Below are the code and all the weights of a small trained network. Each question names an input and a class and asks about switching units off, where a switched-off unit gives its printed mean instead of its output.

import numpy as np


def w(rows, s, z=0):
    codes = np.array(rows[::2]) - 128.0
    scale = np.full(codes.shape[1], s)
    scale[-1] = z or s
    return codes * scale


def f(y):
    return np.maximum(y, 0)


def log_softmax(a):
    a = a - a.max(-1, keepdims=True)
    return a - np.log(np.exp(a).sum(-1, keepdims=True))


def net(x, mask):
    res = np.array(x, float).reshape(1, 4) / 4 @ E
    y = f(res @ A[0][:, :-1].T + A[0][:, -1])
    res = res + np.where(mask, y, B[0][:, -1]) @ B[0][:, :-1]
    return log_softmax(res[-1] @ U[:, :-1].T + U[:, -1])


A, B = {}, {}
E = w([
[175,241,104],'x0',
[165,116,254],'x1',
[68,84,209],'x2',
[162,31,71],'x3',
],0.0076)
A[0] = w([
[60,165,202,152],'N0',
[83,215,193,252],'N1',
[252,157,188,193],'N2',
[137,167,1,11],'N3',
[133,66,57,109],'N4',
[123,151,42,199],'N5',
],0.0083,0.0026)
B[0] = w([
[50,128,77,211],'N0',
[104,169,199,254],'N1',
[175,141,249,239],'N2',
[39,84,117,238],'N3',
[166,156,184,206],'N4',
[62,151,142,238],'N5',
],0.017,0.0055)
U = w([
[55,9,97,129],'0',
[114,207,139,142],'1',
[219,174,26,11],'2',
[201,95,163,189],'3',
],0.014,0.012)

Each question gives the input, the list of numbers given to net, and the class t.
The units are the neurons (one row each of A and B). Each row of codes is followed by its name. A weight is (code - 128) times the scale printed after its matrix; where a second scale follows, it is the last column's (A, B and U).
mask holds one flag per neuron, in row order. A switched-off neuron (its flag False) gives its mean, the last column of its row in B, instead of its output. The means were averaged over made-up inputs and are rounded, as every weight is.
A unit's drop is (log p(t) with every unit on - log p(t) with that unit switched off) / (log p(t) with every unit on - log p(t) with every unit switched off).
The circuit of an input: a set's keep is (log p(t) with only the set's units on - log p(t) with every unit switched off) / (log p(t) with every unit on - log p(t) with every unit switched off). Starting from all 6 units, units are removed one at a time, each time the one whose removal leaves the highest keep (on an exact tie, the one counted first), for as long as the keep stays at least 0.8.
circuit, biggest first: the units of the circuit, biggest drop first
most important unit: the unit with the biggest drop
k most important neurons: the k neurons with the biggest drops, biggest first
drop when u is switched off: that unit's drop, to one decimal
input [-6,-2,1,8], class 3: most important unit	N4
input [2,0,5,7], class 3: 3 most important neurons	[N3, N0, N5]
input [-6,-3,7,5], class 3: 2 most important neurons	[N3, N4]
input [-4,-6,-4,-5], class 0: circuit, biggest first	[N3, N2]
input [2,2,5,8], class 3: 2 most important neurons	[N3, N0]
input [-3,2,0,8], class 3: 3 most important neurons	[N3, N4, N0]
input [3,1,5,7], class 3: circuit, biggest first	[N3, N5]
input [0,-3,-5,-3], class 0: 2 most important neurons	[N3, N2]
input [7,0,3,7], class 3: circuit, biggest first	[N0, N1]
input [3,-7,-6,-7], class 0: 2 most important neurons	[N3, N2]
input [0,-1,8,5], class 3: 3 most important neurons	[N3, N5, N0]
input [6,-8,-2,-4], class 0: 3 most important neurons	[N3, N2, N4]
input [-3,1,-4,-1], class 3: 4 most important neurons	[N3, N0, N5, N1]
input [4,-4,0,4], class 0: circuit, biggest first	[N3]
input [-5,6,-1,6], class 3: drop when N3 is switched off	0.2
input [4,-8,-7,5], class 0: drop when N3 is switched off	1.5
input [5,-7,-4,-2], class 0: drop when N3 is switched off	0.8
